Below is a small trained network, with its code and all its weights. Each question gives an input and a target symbol and asks what happens when units are switched off, that is, made to give their printed mean instead of their output.

import numpy as np


def w(rows, s, z=0):
    codes = np.array(rows[::2]) - 128.0
    scale = np.full(codes.shape[1], s)
    scale[-1] = z or s
    return codes * scale


def norm(h):
    return h / np.sqrt((h * h).mean(-1, keepdims=True) + 1e-5)


def f(y):
    return y / 2 * (1 + np.tanh(0.7978845608 * (y + 0.044715 * y**3)))


def softmax(a):
    e = np.exp(a - a.max(-1, keepdims=True))
    return e / e.sum(-1, keepdims=True)


def log_softmax(a):
    a = a - a.max(-1, keepdims=True)
    return a - np.log(np.exp(a).sum(-1, keepdims=True))


def net(x, mask):
    ids = ['αβεζθμξτψω'.index(c) for c in x.split()]
    T = len(ids)
    res = E[ids] + P[:T]
    r = norm(res)
    for j in range(2):
        rows = slice(4 * j, 4 * j + 4)
        q, k, v = (r @ M[0][rows].T for M in (Q, K, V))
        z = softmax(np.where(np.tri(T) > 0, q @ k.T / 4**0.5, -1e9)) @ v
        o = O[0][rows]
        res = res + np.where(mask[j], z, o[:, -1]) @ o[:, :-1]
    y = f(norm(res) @ A[0][:, :-1].T + A[0][:, -1])
    res = res + np.where(mask[2:6], y, B[0][:, -1]) @ B[0][:, :-1]
    return log_softmax(norm(res)[-1] @ U[:, :-1].T + U[:, -1])


Q, K, V, O, A, B = {}, {}, {}, {}, {}, {}
E = w([
[113,170,93,188],'α',
[185,132,42,138],'β',
[126,211,118,125],'ε',
[85,156,130,198],'ζ',
[209,160,215,174],'θ',
[137,1,179,108],'μ',
[134,206,110,125],'ξ',
[92,186,127,177],'τ',
[119,123,109,200],'ψ',
[102,162,101,180],'ω',
],0.019)
P = w([
[2,215,105,140],'0',
[9,172,118,148],'1',
[38,179,92,148],'2',
[56,167,95,161],'3',
[73,156,95,172],'4',
[88,139,81,170],'5',
[106,142,76,162],'6',
[131,112,74,197],'7',
[151,121,81,176],'8',
[178,94,70,188],'9',
[196,99,69,163],'10',
[232,78,76,159],'11',
[217,89,84,182],'12',
],0.0078)
Q[0] = w([
[154,148,125,113],'h0',
[105,82,96,106],'h0',
[143,133,138,176],'h0',
[126,114,133,70],'h0',
[117,100,128,140],'h1',
[103,98,155,4],'h1',
[152,198,90,162],'h1',
[141,91,171,109],'h1',
],0.024)
K[0] = w([
[109,107,124,174],'h0',
[160,118,150,100],'h0',
[199,129,80,146],'h0',
[100,175,117,117],'h0',
[110,124,180,122],'h1',
[3,171,148,147],'h1',
[212,59,138,135],'h1',
[61,116,110,174],'h1',
],0.018)
V[0] = w([
[155,112,146,93],'h0',
[125,85,96,251],'h0',
[218,120,117,108],'h0',
[63,122,144,91],'h0',
[144,93,192,22],'h1',
[138,78,40,115],'h1',
[153,184,77,88],'h1',
[36,98,86,33],'h1',
],0.014)
O[0] = w([
[149,96,197,62,77],'h0',
[139,90,55,163,231],'h0',
[159,142,129,46,103],'h0',
[103,119,172,157,88],'h0',
[124,112,220,101,43],'h1',
[8,83,33,66,103],'h1',
[103,243,102,90,127],'h1',
[74,113,152,157,3],'h1',
],0.011,0.012)
A[0] = w([
[46,202,101,77,240],'n0',
[103,158,91,228,254],'n1',
[172,2,76,67,193],'n2',
[194,152,232,152,161],'n3',
],0.0082,0.006)
B[0] = w([
[168,34,151,6,163],'n0',
[128,75,240,59,250],'n1',
[114,38,255,162,168],'n2',
[209,41,11,81,152],'n3',
],0.0099,0.012)
U = w([
[112,113,72,157,64],'α',
[104,82,55,1,161],'β',
[111,158,141,92,180],'ε',
[111,110,93,164,64],'ζ',
[239,126,115,103,143],'θ',
[94,14,187,95,136],'μ',
[110,153,130,91,166],'ξ',
[102,133,108,167,177],'τ',
[120,75,55,178,2],'ψ',
[103,113,78,170,121],'ω',
],0.009,0.005)

Each question gives the input, a string of symbols that net reads in full, and the target symbol t.
The units are the heads (4 rows each of Q, K, V and O) and the neurons (one row each of A and B). Each row of codes is followed by its name. A weight is (code - 128) times the scale printed after its matrix; where a second scale follows, it is the last column's (O, A, B and U).
mask holds one flag per unit, heads first, then neurons. A switched-off unit (its flag False) gives its mean, the last column of its rows in O or B, instead of its output. The means were averaged over made-up inputs and are rounded, as every weight is.
A unit's drop is (log p(t) with every unit on - log p(t) with that unit switched off) / (log p(t) with every unit on - log p(t) with every unit switched off).
The circuit of an input: a set's keep is (log p(t) with only the set's units on - log p(t) with every unit switched off) / (log p(t) with every unit on - log p(t) with every unit switched off). Starting from all 6 units, units are removed one at a time, each time the one whose removal leaves the highest keep (on an exact tie, the one counted first), for as long as the keep stays at least 0.8.
circuit, biggest first: the units of the circuit, biggest drop first
heads that matter: for each layer, one digit per head in row order, 1 if its drop is at least 0.15 and else 0, layers parted by /
drop of u: that unit's drop, to one decimal
input α θ ω ω β ε ψ ζ, target β: circuit, biggest first -> (h1, n0)
input ζ θ ψ τ ε μ θ μ μ θ β α, target β: circuit, biggest first -> (h1, h0)
input θ θ β ε, target β: circuit, biggest first -> (n0, h1)
input β θ τ, target θ: heads that matter -> 01
input ε ζ τ ζ θ ζ, target θ: circuit, biggest first -> (h1)
input θ ω ψ β τ, target β: circuit, biggest first -> (h1, n0)
input ψ μ ω, target μ: heads that matter -> 00
input ψ β μ ξ α θ ω θ μ ω α, target μ: heads that matter -> 01
input μ τ ζ ξ β β θ μ θ ζ β ζ, target β: circuit, biggest first -> (h1, h0)
input ε θ ε τ β β ξ ε ξ, target β: circuit, biggest first -> (h1, n0)
input μ μ β, target μ: heads that matter -> 11
input ξ ω θ α, target θ: drop of h1 -> 0.5
input θ θ ξ ξ ω τ, target θ: drop of h0 -> 0.0
input ε α β ζ ω μ ξ, target μ: circuit, biggest first -> (h1)
input μ ε α τ ω ζ, target μ: drop of h1 -> 0.5
